Where the symbols take the points:
bz: u>fs, f>dq, d>tq
tt: u>lq, f>hq, d>gn
zs: u>pg, f>qp, d>gs
zc: u>nz, f>hg, d>th
jh: u>gq, f>zs, d>pg
td: u>zg, f>dj, d>dr
bm: u>rn, f>zc, d>rl
sm: u>sm, f>nr, d>fd
hs: u>ng, f>jn, d>zs
nf: u>bc, f>zt, d>mf
ng: u>dp, f>dp, d>lg
zb: u>qp, f>jq, d>dq
gs: u>lt, f>pm, d>qm
lp: u>gg, f>bp, d>zj
fl: u>tl, f>rj, d>bp
jt: u>gp, f>tt, d>jb
jb: u>nz, f>gn, d>lm
rn: u>ct, f>rl, d>fb
ft: u>hd, f>rn, d>ct
qt: u>ph, f>ds, d>gb
dr: u>ft, f>hz, d>hz
zm: u>bf, f>tt, d>nc
nl: u>ng, f>hc, d>tp
bn: u>nl, f>lh, d>hc
pg: u>cj, f>gs, d>qh
bf: u>jn, f>nj, d>ng
lg: u>zs, f>qh, d>qp
zd: u>tt, f>nz, d>hq
pq: u>qd, f>lp, d>gg
rl: u>gm, f>th, d>fh
ds: u>gb, f>cd, d>zd
tl: u>jt, f>bm, d>rn
nh: u>hp, f>nq, d>cm
tq: u>zs, f>cz, d>td
lh: u>hc, f>qh, d>fs
rj: u>dj, f>hn, d>ph
gm: u>ch, f>fh, d>zf
nz: u>nj, f>lm, d>rc
lq: u>nc, f>hp, d>qm
lc: u>ml, f>ch, d>qc
fs: u>br, f>tq, d>bc
cj: u>sm, f>nl, d>nr
th: u>fh, f>mc, d>mc
fp: u>rd, f>hc, d>rr
dp: u>jh, f>lg, d>zs
nr: u>lh, f>tp, d>bz
qd: u>fl, f>gg, d>rj
rr: u>pq, f>hd, d>lp
lt: u>dp, f>qm, d>cj
mc: u>qj, f>gb, d>jt
hg: u>nf, f>rd, d>mf
nc: u>nh, f>jq, d>hq
hb: u>gt, f>nc, d>jq
ml: u>hq, f>dp, d>bg
rc: u>cf, f>ml, d>dm
bg: u>hb, f>lq, d>nc
fd: u>bn, f>zj, d>hg
zg: u>qq, f>dr, d>qf
gb: u>jt, f>zd, d>rn
zj: u>hg, f>zc, d>rd
tp: u>bz, f>br, d>ql
ql: u>tq, f>qh, d>hz
ch: u>hp, f>hb, d>gt
cm: u>gp, f>hs, d>zm
dm: u>ch, f>bg, d>cf
mf: u>rr, f>qd, d>fl
hp: u>jq, f>ng, d>nh
ct: u>zc, f>gm, d>zr
gt: u>lq, f>nh, d>hp
ph: u>jp, f>tl, d>ft
qq: u>dj, f>bp, d>fb
mq: u>tl, f>hd, d>bm
hq: u>gn, f>hs, d>lq
lj: u>hc, f>bf, d>jn
lm: u>rc, f>lc, d>ml
cf: u>lc, f>nq, d>ch
qj: u>hd, f>nh, d>cd
hn: u>ph, f>mq, d>jb
qm: u>cj, f>ls, d>nl
hc: u>tp, f>fs, d>br
gg: u>rj, f>sf, d>hn
zt: u>mf, f>pq, d>qd
qf: u>qd, f>hz, d>zp
zf: u>mf, f>qt, d>ds
hd: u>bm, f>ct, d>zc
gn: u>ph, f>cf, d>lc
gp: u>lg, f>cm, d>bf
cz: u>td, f>qq, d>sm
qp: u>gs, f>dq, d>pm
br: u>ql, f>bc, d>qh
fh: u>zf, f>mc, d>qj
bp: u>sf, f>ph, d>jp
ls: u>br, f>zs, d>zb
dj: u>dr, f>fb, d>fd
jq: u>lt, f>nc, d>lj
jp: u>mq, f>mc, d>hd
fb: u>fd, f>zp, d>zj
cd: u>lp, f>th, d>nz
qh: u>cz, f>zg, d>qq
zp: u>zj, f>nf, d>fp
bc: u>qh, f>gq, d>ql
hz: u>zp, f>hg, d>nf
jn: u>cj, f>gt, d>dp
pm: u>cj, f>sm, d>fs
gq: u>lg, f>pg, d>zb
nj: u>ng, f>jh, d>gq
dq: u>pm, f>cj, d>dj
nq: u>bn, f>lj, d>hs
sf: u>lp, f>jp, d>th
rd: u>zt, f>rr, d>pq
zr: u>th, f>zf, d>qt
qc: u>bg, f>hq, d>lq

The rows follow the links: the fewer symbols apart two points are, the more alike their rows tend to be.

Each row is also shifted at random along 6 hidden directions that mean nothing.

Some points, each with a row of numbers:
nz
-159 -64 -29 12 16 -43 25 84 -70 -57 6 34 14 -117 -46 -68 -8 -79 -24 -82 -6 59 -2 -42 -34 -37 -1 -5 11 -23 -8 26 11 32 -150 51 5 -25 -59 87 -53 37 -29 -59 57 -27 48 -28 -24 -41 -22 -119
tl
-137 26 142 112 -30 -31 -62 29 -43 -18 39 -87 -37 15 58 -39 -20 10 26 -63 31 68 22 -15 -97 -77 5 51 -85 -9 -122 41 29 -53 -72 -17 61 -47 2 28 -82 -50 -7 -62 88 59 85 7 81 19 -44 -34
nl
113 -51 -75 -40 2 74 -17 -36 2 16 -127 13 -16 48 12 76 -86 74 -6 84 57 -41 -11 -40 32 124 77 4 93 55 -23 125 42 207 -43 -40 -119 60 18 -86 137 -5 -127 13 10 46 26 -43 -72 -6 -132 -7
sm
34 -51 -74 44 -82 -43 5 48 -64 -21 -46 -65 13 10 -94 -38 21 -1 54 110 85 40 -12 -34 13 13 98 -12 -3 98 -39 -75 -73 26 -17 -91 -4 99 -102 -3 9 -6 -94 -41 20 110 60 21 13 2 -7 -17
nr
222 8 45 -71 47 52 -17 -45 -38 -14 -83 -41 -111 28 8 86 -82 2 11 78 50 30 -42 17 -31 38 72 -7 -10 56 -99 -38 38 87 -3 -143 -18 98 45 -89 42 -73 -156 58 -13 99 17 6 54 19 -75 53
lh
63 -121 -123 65 -87 -54 68 56 -49 -17 -73 20 -35 -32 -80 -1 11 -28 74 96 115 -31 -109 -119 14 73 -19 14 10 -18 -32 -84 50 35 -166 -20 -21 92 -84 -32 48 58 -75 -34 7 89 91 -29 -122 -22 59 -7
fs
-192 -34 -86 -108 -77 29 30 74 -31 29 36 -34 83 -2 7 37 -12 23 -14 108 76 38 68 -35 40 70 91 -70 107 124 26 15 -113 115 6 -28 -23 57 -152 -78 6 -20 -52 -8 16 113 -1 18 24 11 -45 -39
mf
-88 -49 41 42 -38 75 -104 -83 -51 117 -26 -40 -24 44 37 -27 -67 125 112 -42 19 -96 -5 -12 47 83 -26 -94 -16 85 -19 5 36 100 -33 -19 -14 -23 20 -36 -26 32 -104 -74 -37 -30 47 16 32 -47 -108 30
zr
-82 -69 -37 -2 -3 -100 79 8 -16 -8 60 -3 44 1 11 36 28 -74 42 0 67 -1 33 -109 -49 -47 -76 79 -46 -100 -8 -160 99 -82 -169 77 68 -2 -54 33 -28 4 90 63 96 101 72 10 -59 3 140 -65
fp
153 25 4 140 -29 10 89 -15 -51 86 -28 -22 -35 -24 -4 1 35 52 52 -25 33 -51 -92 31 31 -10 -95 -60 -68 -64 -22 -104 30 -157 61 -33 5 -19 11 -80 5 -27 -1 -35 -118 1 -34 13 31 26 93 118
bz
55 37 -120 -98 37 60 81 17 -36 15 -10 -31 100 -27 24 58 -9 28 -83 91 56 47 96 55 -32 40 73 -83 55 32 49 46 -89 49 169 -13 -65 71 -40 -100 84 -88 17 58 -8 98 -134 46 51 22 -19 14
cz
10 5 -109 -37 -17 8 -44 -16 31 -69 20 101 -17 37 -11 -20 7 -81 -5 104 -3 8 -89 -35 -49 52 33 -53 12 0 83 2 -31 41 -68 65 -23 115 66 36 43 123 48 2 106 29 -9 -34 -168 -34 -4 22
bn
141 -44 -65 -3 8 42 -12 -72 -40 28 -104 -76 6 46 12 36 -21 84 -1 81 54 -53 39 45 71 43 73 -35 17 81 -5 8 -21 72 126 -71 -101 45 17 -104 100 -49 -117 54 -79 68 -50 44 55 8 -80 51
gs
203 38 24 67 -44 38 -22 40 44 -39 -102 4 -55 25 -46 21 -15 18 9 37 33 39 -35 -12 -77 60 80 78 29 20 -91 105 32 74 -51 -87 1 34 5 33 45 5 -77 -54 54 29 97 -47 -47 15 -57 -15
nq
-59 -34 195 -184 17 69 -17 39 84 3 83 29 -137 45 41 167 -98 -17 -35 25 -42 -2 -56 -49 163 4 1 29 47 86 -97 -7 -20 115 -69 -49 23 -33 -58 -81 -27 -55 -111 32 -141 -44 47 -57 90 43 -23 15
nc
-91 -62 -73 -44 -21 -82 126 101 38 -28 70 94 47 -62 -54 29 57 -76 -46 -16 -57 -29 -22 -70 120 -7 -94 47 65 -55 67 -68 -18 -57 -42 105 5 -72 -116 24 -10 63 123 19 -103 -95 1 -35 -52 3 174 -49
fd
-115 -10 -116 -90 -45 21 8 -25 10 54 73 82 50 15 -3 -17 24 -22 21 83 16 -51 -39 -28 31 75 -53 -128 36 12 145 -109 -63 6 -5 83 6 67 -10 -27 8 96 64 20 -7 2 -91 12 -115 -25 56 61
mq
252 29 -63 74 132 -12 -74 -160 -55 -12 -143 -50 -7 5 9 -75 -23 17 42 -68 5 -35 68 74 -162 3 -1 17 -103 -94 12 -36 145 -6 35 -5 -20 43 202 57 37 -2 16 55 105 2 -43 50 -36 -54 -59 -4
ch
78 -149 -159 -90 84 -103 68 -52 -58 -56 -74 58 8 -84 -137 -56 54 -101 27 -35 -65 -77 22 -28 108 -11 -52 -27 -5 -12 135 -239 51 12 -14 23 -17 11 -24 76 1 63 -8 82 -97 -93 -62 42 -42 -78 126 -64
ph
-111 15 7 126 -16 -42 7 41 -73 10 9 -33 32 -79 9 -91 25 -17 27 -87 28 49 13 -1 -94 -49 -26 -4 -52 -65 -37 16 39 -70 -69 42 45 -35 -6 67 -54 -2 39 -90 93 9 17 11 2 -5 -16 -54
nh
78 22 280 -133 50 38 -4 -5 107 -8 84 33 -189 77 54 162 -56 -42 -19 -14 -75 -13 -109 -47 108 -60 -72 56 -22 17 -115 -54 37 -1 -69 -67 56 -41 18 -57 -50 -53 -69 74 -126 -51 73 -62 88 72 66 58
zp
-67 42 38 66 -66 -49 -19 -11 -24 52 96 -110 8 31 -55 -99 115 41 82 -1 -4 -17 14 81 88 -92 9 -87 -93 105 16 -182 -172 -205 188 -96 88 -26 -66 7 -111 -41 11 -56 -113 2 -66 109 159 30 100 102
bg
21 17 194 -260 142 111 -21 -25 30 -23 49 33 -144 -16 28 104 -121 -53 -73 -38 -100 34 -32 47 109 -37 -9 -73 14 61 -21 -24 -16 97 18 -37 20 -1 49 -58 -42 -72 -103 79 -123 -95 -76 -15 119 11 -50 29
jp
199 82 90 -133 184 103 -76 -161 -18 29 -51 -15 -52 19 96 67 -113 -11 8 -56 -14 1 76 77 -167 26 -37 -46 -65 -84 4 -70 131 44 23 -22 45 36 188 -15 -23 -73 15 102 105 18 -75 33 40 -21 -80 36
gn
-177 -2 -162 -73 74 31 93 55 -41 -22 21 80 158 -135 38 -37 -8 -33 -151 -76 -45 39 93 51 23 20 20 -77 97 -67 138 181 -42 66 76 163 -92 -31 -9 9 40 -1 110 7 2 -90 -172 -8 -18 -36 -64 -74
lp
43 34 -33 43 37 44 46 -36 -90 125 -21 -48 55 -70 -7 -28 16 59 44 -91 14 -11 47 60 -48 19 -73 -90 -45 -45 44 -127 17 -102 83 -21 66 -55 -2 -8 -44 -57 50 -29 -34 -25 -86 66 89 -18 58 40
mc
-136 -78 -72 121 -51 -109 -20 -32 -26 -17 -51 -91 80 52 50 -36 18 56 34 -11 81 -43 66 -51 -32 -43 26 107 -7 -37 -34 112 80 5 -71 47 -85 -48 -2 11 49 -1 6 7 79 81 74 3 -49 -9 -57 -77
sf
-109 58 123 -94 65 106 -44 -17 -49 103 57 -74 10 -31 76 39 -77 51 33 -73 19 47 97 43 -62 24 -32 -89 -25 40 -45 -61 9 -19 20 -46 108 -42 -11 -22 -115 -106 -3 -14 18 28 -17 46 149 9 -38 -11
lq
95 -46 170 56 9 -85 17 63 10 -73 -7 -56 -151 -19 -84 4 42 -26 10 -38 -58 20 -51 34 138 -145 6 58 -79 45 -150 -77 -28 -125 38 -132 14 -60 -36 15 -54 -90 -111 -5 -194 -56 14 9 156 60 74 14
rl
-188 -71 -88 -66 4 -74 33 -35 -18 -5 71 -15 114 34 55 29 -5 -17 9 11 38 -20 108 -97 -44 -1 -37 48 28 -48 67 -62 57 15 -96 116 18 -2 -34 12 -1 29 108 77 105 83 18 22 -76 -15 54 -78
dj
-246 116 223 17 -92 86 -47 130 97 -31 224 78 -123 32 159 63 -82 -42 -93 54 4 97 -186 -17 -5 -34 -14 -49 19 1 -105 238 -92 -34 -103 98 15 11 19 -68 -56 18 35 -94 54 12 53 -124 -14 69 -86 96
hs
330 1 -13 183 -2 -38 -96 -89 89 -57 -198 -49 -21 92 -54 -44 35 91 -18 -17 -61 -85 9 94 43 -23 82 142 -9 18 -19 199 37 23 167 -79 -145 -42 137 51 140 34 -56 14 -68 -113 6 -4 -25 21 -74 22
zs
81 37 9 -157 -7 9 40 88 71 -16 36 110 -15 -41 -139 28 37 -143 59 36 -45 61 8 -98 -95 76 -23 32 42 4 24 -257 -11 25 -159 -60 201 76 -122 137 -104 60 66 23 87 -17 113 -19 -75 -11 173 -73
hn
84 14 -18 13 94 70 -91 -102 -87 35 -130 -9 9 -43 6 -84 -62 40 38 -93 -23 -12 40 59 -108 58 9 -63 -29 -25 33 20 92 86 19 -16 -12 23 120 50 -8 4 -59 -30 73 -41 -42 42 -4 -88 -148 -22
qh
-113 60 -108 199 -184 -82 133 203 35 -57 98 86 64 -34 23 -24 99 -39 -109 83 65 91 -145 -45 -29 -25 8 30 40 -99 -14 213 -122 -155 -28 120 -50 19 -85 -23 73 58 149 -120 50 66 25 -83 -128 68 69 46
hd
18 -76 123 -100 71 -21 -236 -213 -33 9 -72 -157 -93 135 -10 -43 -96 43 198 -26 30 -50 106 -3 -43 -16 44 0 -125 159 -55 -221 99 107 -54 -149 74 39 100 55 -92 -12 -166 76 75 77 97 94 96 -33 -111 -47
zj
-74 -60 -165 68 -45 -22 -16 -76 -50 96 -4 7 91 2 -29 -96 64 40 90 -2 12 -115 11 -1 45 59 -72 -88 -19 -4 153 -106 6 -60 43 64 -32 3 21 0 15 99 61 -12 -26 -38 -51 53 -85 -53 62 44
hp
202 -123 -44 -67 56 -51 24 -80 69 -45 -83 139 -83 20 -95 40 7 -91 67 9 -69 -107 -99 -87 92 42 -104 73 4 -62 74 -166 153 56 -134 21 -5 24 53 75 44 118 -5 105 -73 -109 40 -46 -163 -50 126 -11

From each start, follow one symbol. Which point do you reach?
Answer with the point's name.
new walk
286 95 -52 -11 35 27 19 -8 103 -38 -81 105 13 12 -50 20 38 -46 -30 16 -52 -8 -10 14 -102 63 -4 89 36 -93 56 16 32 9 11 8 30 38 80 78 53 62 111 34 79 -63 7 -30 -138 -1 68 -11
u	zs
new walk
187 -26 70 -86 146 -12 -6 -48 50 -95 -29 105 -136 -46 -38 34 -30 -98 -46 -77 -115 -6 -69 5 0 -53 -76 46 -30 -89 -8 -44 121 34 -82 24 -2 12 128 61 -12 38 -1 87 -29 -118 -13 -55 -46 -9 21 -32
d	gn
new walk
-48 54 106 48 -29 -68 5 34 95 -8 63 -82 29 45 -1 14 85 45 -59 -24 -63 -3 58 64 124 -127 43 87 4 61 -32 93 -116 -109 192 -64 -1 -117 -67 -8 -14 -66 34 -1 -114 -64 1 29 141 55 51 21
u	bf
new walk
-299 -99 20 -161 -1 -55 -65 -9 -12 -20 88 -36 46 47 14 31 -51 -67 81 -3 35 12 115 -120 -13 -2 -5 42 12 56 -1 -129 38 124 -185 37 70 20 -86 64 -75 15 -2 55 133 76 106 12 -15 -36 3 -144
d	rn
new walk
-202 12 -47 51 -87 8 -65 -13 41 12 104 53 45 76 91 -51 9 37 -34 46 6 -40 -49 26 33 7 -6 -63 23 20 61 156 -73 1 48 119 -66 10 46 -47 21 85 69 -48 37 -11 -37 -34 -73 -4 -79 65
d	zj
new walk
-222 -112 95 -10 -30 3 -169 -117 -1 16 15 -69 -40 118 95 10 -102 50 107 2 48 -57 6 -78 -12 11 -5 1 -49 69 -67 32 104 143 -172 8 -31 -4 63 -17 -28 46 -113 -4 96 50 136 -17 -17 -29 -156 -47
d	th
new walk
105 -123 -12 44 -50 20 -47 -37 -31 9 -116 13 -120 54 0 50 -104 44 72 91 82 -54 -142 -94 41 100 33 3 10 51 -104 67 106 171 -180 -53 -109 73 42 -81 119 55 -206 -36 -16 55 123 -78 -108 -9 -115 32
d	br
new walk
-43 17 100 105 -18 -72 -123 -49 8 -32 51 -116 -50 89 39 -47 0 27 40 -1 20 18 13 30 -52 -101 48 25 -127 38 -93 21 -20 -96 31 -27 3 -9 95 15 -30 -27 -3 -10 61 76 33 23 61 24 -57 23
d	ct
new walk
9 -1 11 94 -119 -29 78 155 -18 -30 -26 -13 -11 -33 -72 29 24 -9 21 60 77 81 -71 -98 -22 25 34 96 29 26 -124 15 -29 -12 -123 -68 28 29 -154 -16 8 -13 -56 -72 7 86 137 -52 -5 45 62 -27
f	nl
new walk
121 21 -99 82 -36 44 9 11 16 0 -141 -41 76 19 4 18 -11 121 -66 57 28 -6 53 51 12 69 128 66 95 52 -14 257 -17 136 113 -70 -147 -4 -15 -61 139 -47 -70 -33 -22 17 2 -23 11 19 -134 -29
d	nl
new walk
-161 28 -41 -22 38 -17 46 47 44 -44 67 61 92 -23 89 48 -11 -39 -102 -48 -6 37 56 -64 -92 -16 -53 62 44 -123 45 149 62 16 -130 173 4 -51 18 44 17 27 160 33 124 -8 2 -77 -96 -3 16 -103
u	gp
new walk
-152 4 53 -69 27 -3 2 -13 17 4 103 15 8 24 106 53 -50 -59 -11 -14 39 29 25 -79 -98 8 -63 31 -3 -78 -1 -10 76 -2 -147 89 43 -18 26 -2 -34 3 92 57 140 62 42 -36 -60 8 5 -47
d	rl
new walk
241 68 -10 -24 19 67 -23 -22 4 -16 -86 -28 -19 33 -25 34 -13 26 -19 70 37 56 -3 55 -74 45 104 2 9 44 -26 39 -38 56 88 -113 2 71 41 -7 44 -40 -67 26 54 55 2 14 22 19 -56 22
u	pm
new walk
73 8 130 141 -92 -14 -62 73 101 -46 -48 11 -92 72 -32 16 6 34 22 4 -40 -2 -84 -47 31 -4 47 160 19 36 -153 153 13 24 -69 -80 5 -63 -31 43 9 32 -70 -90 -10 -50 182 -87 -33 50 -45 -16
d	lg
new walk
217 -70 -56 -28 117 -33 -20 -75 -103 -79 -132 -3 -80 -109 -159 -118 3 -73 46 -55 -61 -4 3 69 4 -42 11 -57 -76 7 49 -170 41 24 11 -63 6 65 89 104 -21 17 -117 43 -42 -94 -82 80 33 -77 -9 -38
f	ml
new walk
-42 -68 -84 94 -2 -83 -59 -116 -25 -8 -70 -108 107 96 61 -14 0 104 17 -3 46 -77 106 5 3 -43 34 90 -14 -5 12 126 74 38 59 30 -128 -51 69 -28 103 -21 -10 56 46 61 7 36 -12 -6 -92 -51
f	nh
new walk
86 -81 -142 -57 67 -89 37 -114 -20 -12 -52 -13 83 39 -15 14 26 -54 68 -2 29 -67 84 -64 -69 0 -53 51 -30 -84 88 -171 139 -14 -68 59 1 24 59 40 33 38 91 137 84 47 0 44 -108 -39 107 -67
f	mc
new walk
-71 33 -108 -58 46 74 25 -41 -53 76 1 95 97 -69 47 -32 -30 -26 10 -59 5 -3 24 -20 -130 108 -99 -92 22 -121 136 -68 95 34 -103 136 42 29 36 49 -40 66 124 -5 130 -34 -60 12 -123 -88 12 -23
d	jp
new walk
15 -139 48 152 -144 -126 -24 43 14 -11 -77 -109 -37 75 -132 -50 92 57 124 26 21 -63 -12 -65 153 -50 55 140 -31 136 -123 -103 -31 -32 -18 -158 17 -60 -164 55 -32 6 -154 -52 -129 -4 185 16 65 19 70 -32
f	bf
